m =
array([[113, 101, 114, 101, 136, 151, 150, 133],
       [102, 119, 110, 103, 109, 150, 133, 134],
       [136, 147, 151, 107, 132, 102, 150, 129]])
Rows and columns are numbered from 0.
The entry in row 0 and column 1 -> 101
What is the entry at row 0, column 2? 114
What is the entry directly above 147? 119
The bottom-left entry -> 136
What is the entry in row 1 and column 2? 110
What is the top-right entry? 133
The bottom-right entry is 129
What is the entry in row 1 and column 0? 102
The entry just right of 132 is 102

B =
[[140 145 144 118 145 116 144 106 113 141 121 115]
 [122 127 124 138 126 134 127 132 136 121 143 141]
 [128 132 130 136 129 134 131 137 136 126 141 140]]
Rows and columns are numbered from 0.
The entry at row 1, column 0: 122
Give the bottom entry of the column that holds the smallest entry.
137
Give the entry in row 0 and column 0.
140
Give the entry in row 2 and column 0.
128
Give the entry in row 0 and column 2.
144
Give the entry directly above 129.
126
The entry in row 1 and column 2 is 124
Give the top entry of the column that holds the smallest entry.
106
Give the entry just left of 129.
136
Give the top-right entry.
115
The entry in the bottom-right corner is 140

a =
[[113 152 142 140 126 107 144 122 108 117 125]
 [151 119 127 148 136 122 146 132 121 117 138]
 [106 138 125 113 146 146 131 131 150 151 103]
 [139 122 129 153 130 131 108 143 136 115 103]
 [121 118 137 122 116 138 139 126 135 153 129]
 [130 105 150 123 135 125 121 125 131 104 116]
 [145 141 125 128 143 144 133 114 129 128 118]
 [124 131 150 123 112 135 124 135 134 111 123]
 [147 140 104 121 110 125 129 136 141 108 107]
 [147 133 107 119 145 149 121 126 132 141 119]]
Rows and columns are numbered from 0.
The entry directly below 106 is 139
Which number is the entry at row 0, column 0? 113
The entry just right of 111 is 123
The bottom-right entry is 119
The entry in row 0 and column 2 -> 142
The entry at row 2, column 0: 106
The entry at row 1, column 0 is 151
The entry in row 0 and column 1 is 152
The top-right entry is 125
The entry in row 1 and column 1 -> 119
The entry at row 2, column 2 is 125
The entry in the bottom-left corner is 147
Which number is the entry directly above 115? 151
The entry at row 2, column 1 is 138
Which number is the entry at row 1, column 2? 127

W =
[[127 123 131 118 151 128 133]
 [124 124 137 119 148 123 125]
 [127 125 134 117 149 124 130]
 [126 122 134 117 151 126 127]
 [136 135 117 135 110 136 129]
 [125 122 134 118 150 126 128]
 [133 132 119 135 110 134 125]
 [128 123 134 117 150 126 131]
 [137 133 135 134 112 126 118]
 [136 134 120 135 108 133 126]]
The top-right entry is 133
Report the bottom entry of the column that holds the smallest entry.
A: 108
Report the largest entry in the last row.
A: 136
The 1st entry in reading order is 127
Report the bottom-right entry.
A: 126
Report the second entry on the diagonal from the top-right corner.
A: 123
Report the entry just left of the smallest entry.
A: 135
The smallest entry in the first row: 118
Report the fifth-last entry, reading row by row.
A: 120
The entry just right of 112: 126
Report the smallest entry in the first column.
A: 124
Report the second entry in reading order.
A: 123
Report the 3rd entry on the main diagonal.
A: 134
The largest entry in the first row -> 151
The largest entry in the first column is 137
Report the smallest entry in the last column.
A: 118
The second entry on the main diagonal -> 124
The third entry, reading row by row -> 131

M =
[[132 152 108 151 133 152 122 103 111 112 156]
 [100 102 132 102 140  99 149 146 153 150 104]]
Indices start at 0.
The top-right entry -> 156
The entry just left of 150 -> 153
Find the top entry of the column that holds the smallest entry.
Answer: 152
The entry in row 0 and column 2: 108
Find the bottom-right entry.
Answer: 104
The entry in row 1 and column 0 is 100
The entry just right of the smallest entry: 149
Find the entry just left of 103.
Answer: 122

[152 136 154 156 125 155 121 154 112]
The entry just right of 125: 155
The median entry: 152

Read these off the matrix that follows. Rows and columns are numbered from 0.
1) Read off the entry in row 2 and column 0.
2) Read off the entry at the centre.
3) Read off the entry in the top-left corner.
4) Read off the entry in the bottom-left corner.
5) Read off the top-right entry.
6) Read off the entry in row 1 and column 1.
7) Read off the entry in row 0 and column 1.
8) Read off the entry in row 0 and column 2.
[[129 126 127 124 132 120 129 127 150]
 [123 131 125 129 122 135 127 125 114]
 [120 129 129 124 126 123 123 120 144]
 [119 131 127 127 122 131 124 121 124]
 [117 131 129 125 122 128 122 119 133]
 [121 129 126 123 127 122 126 121 149]
 [115 132 126 123 122 126 123 116 140]
 [126 126 136 126 130 121 122 125 143]
 [111 134 123 123 118 129 122 113 135]
 [118 130 127 123 125 123 124 119 146]
 [120 132 124 129 120 135 126 122 114]
 [135 127 127 132 129 133 133 135 111]
 [136 125 126 126 136 121 134 134 145]]
1) 120
2) 122
3) 129
4) 136
5) 150
6) 131
7) 126
8) 127
